Below are the code and all the weights of a small trained network. Each question names an input and a class and asks about switching units off, where a switched-off unit gives its printed mean instead of its output.

import numpy as np


def w(rows, s, z=0):
    codes = np.array(rows[::2]) - 128.0
    scale = np.full(codes.shape[1], s)
    scale[-1] = z or s
    return codes * scale


def norm(h):
    return h / np.sqrt((h * h).mean(-1, keepdims=True) + 1e-5)


def f(y):
    return np.maximum(y, 0)


def log_softmax(a):
    a = a - a.max(-1, keepdims=True)
    return a - np.log(np.exp(a).sum(-1, keepdims=True))


def net(x, mask):
    res = np.array(x, float).reshape(1, 8) / 4 @ E
    u = 0
    for l in range(2):
        y = f(norm(res) @ A[l][:, :-1].T + A[l][:, -1])
        res = res + np.where(mask[u : u + 14], y, B[l][:, -1]) @ B[l][:, :-1]
        u += 14
    return log_softmax(norm(res)[-1] @ U[:, :-1].T + U[:, -1])


A, B = {}, {}
E = w([
[88,246,111,124],'x0',
[128,128,129,128],'x1',
[134,129,119,121],'x2',
[188,172,210,118],'x3',
[123,127,134,134],'x4',
[120,126,143,139],'x5',
[133,129,120,123],'x6',
[82,98,167,34],'x7',
],0.012)
A[0] = w([
[144,18,112,143,142],'L0N0',
[84,122,79,180,19],'L0N1',
[75,161,98,133,135],'L0N2',
[134,50,137,79,42],'L0N3',
[140,65,110,164,58],'L0N4',
[226,104,198,121,142],'L0N5',
[58,128,147,55,26],'L0N6',
[87,156,115,142,57],'L0N7',
[110,120,140,151,93],'L0N8',
[186,222,198,101,1],'L0N9',
[207,68,173,128,146],'L0N10',
[87,92,203,7,245],'L0N11',
[129,131,121,122,79],'L0N12',
[40,116,134,44,22],'L0N13',
],0.018,0.004)
B[0] = w([
[83,74,129,229,204],'L0N0',
[84,191,92,121,155],'L0N1',
[156,134,72,71,164],'L0N2',
[55,167,163,84,180],'L0N3',
[123,107,135,191,162],'L0N4',
[232,176,114,86,185],'L0N5',
[183,43,137,83,181],'L0N6',
[135,152,68,106,145],'L0N7',
[145,143,97,144,131],'L0N8',
[49,67,155,225,184],'L0N9',
[206,176,124,88,184],'L0N10',
[5,228,135,59,247],'L0N11',
[128,128,119,126,128],'L0N12',
[197,14,130,79,195],'L0N13',
],0.028,0.016)
A[1] = w([
[221,79,141,78,84],'L1N0',
[126,120,155,91,88],'L1N1',
[193,184,43,92,4],'L1N2',
[25,143,112,135,86],'L1N3',
[234,148,143,139,14],'L1N4',
[184,78,147,90,55],'L1N5',
[81,124,120,135,168],'L1N6',
[118,113,136,246,77],'L1N7',
[43,86,225,109,72],'L1N8',
[81,134,88,109,78],'L1N9',
[123,163,137,175,98],'L1N10',
[62,149,96,112,95],'L1N11',
[136,143,111,10,60],'L1N12',
[129,85,90,249,58],'L1N13',
],0.021,0.0031)
B[1] = w([
[165,91,150,24,164],'L1N0',
[153,169,123,176,167],'L1N1',
[59,32,126,159,185],'L1N2',
[126,56,79,99,237],'L1N3',
[144,64,95,58,160],'L1N4',
[175,149,106,70,152],'L1N5',
[146,91,138,113,187],'L1N6',
[132,255,135,103,222],'L1N7',
[146,54,36,228,240],'L1N8',
[132,85,157,155,192],'L1N9',
[180,132,85,129,165],'L1N10',
[131,68,147,147,211],'L1N11',
[177,229,163,224,253],'L1N12',
[90,245,230,119,225],'L1N13',
],0.03,0.013)
U = w([
[71,252,170,157,248],'0',
[27,8,58,219,84],'1',
[228,67,102,16,33],'2',
],0.013,0.0017)

Each question gives the input, the list of numbers given to net, and the class t.
The units are the neurons (one row each of A and B). Each row of codes is followed by its name. A weight is (code - 128) times the scale printed after its matrix; where a second scale follows, it is the last column's (A, B and U).
mask holds one flag per neuron, layer by layer. A switched-off neuron (its flag False) gives its mean, the last column of its row in B, instead of its output. The means were averaged over made-up inputs and are rounded, as every weight is.
A unit's drop is (log p(t) with every unit on - log p(t) with that unit switched off) / (log p(t) with every unit on - log p(t) with every unit switched off).
The circuit of an input: a set's keep is (log p(t) with only the set's units on - log p(t) with every unit switched off) / (log p(t) with every unit on - log p(t) with every unit switched off). Starting from the 12 units with the biggest drops (on a tie, the unit counted first), units are removed one at a time, each time the one whose removal leaves the highest keep (on an exact tie, the one counted first), for as long as the keep stays at least 0.8.
units of the circuit, in order: the units of the circuit, biggest drop first
k most important neurons: the k neurons with the biggest drops, biggest first
top k neurons in layer l: the k neurons of layer l with the biggest drops, biggest first
drop when u is switched off: that unit's drop, to one decimal
input [4,-2,2,8,5,7,8,1], class 1: units of the circuit, in order	(L0N9)
input [1,-2,-3,4,8,1,2,8], class 1: 4 most important neurons	(L0N11; L0N9; L1N8; L1N13)
input [-6,8,-7,2,5,7,-7,-4], class 2: 2 most important neurons	(L0N5; L0N10)
input [7,8,0,-3,3,-7,0,0], class 1: 3 most important neurons	(L1N2; L0N5; L0N10)
input [-1,-3,6,1,-8,-5,-1,-7], class 2: 2 most important neurons	(L0N11; L0N9)
input [-7,0,-3,0,2,7,4,-4], class 0: top 2 neurons in layer 0	(L0N0; L0N4)
input [-5,-5,2,-8,3,6,4,-1], class 0: 2 most important neurons	(L0N11; L1N13)
input [-3,0,-5,-4,3,-2,5,-1], class 0: 3 most important neurons	(L0N11; L1N13; L1N7)
input [1,-3,-2,0,8,-6,8,-2], class 1: 2 most important neurons	(L0N0; L0N13)
input [6,8,4,2,8,-3,7,8], class 1: 3 most important neurons	(L0N11; L0N5; L0N9)
input [-8,7,-4,-1,-3,-8,-6,-8], class 0: top 2 neurons in layer 0	(L0N0; L0N13)
input [4,-4,4,-2,4,4,-4,7], class 2: 2 most important neurons	(L0N13; L0N6)
input [-4,-1,-4,-7,-1,-1,2,-2], class 0: 2 most important neurons	(L0N11; L1N13)
input [-5,7,-3,-6,-8,5,-2,-2], class 0: most important neuron	(L0N11)
input [1,-4,5,4,6,6,-5,3], class 1: drop when L0N9 is switched off	1.2
input [-8,-1,7,-2,-1,2,-3,-3], class 0: drop when L0N0 is switched off	2.1
input [6,-8,2,0,0,1,-7,3], class 2: drop when L0N3 is switched off	0.2
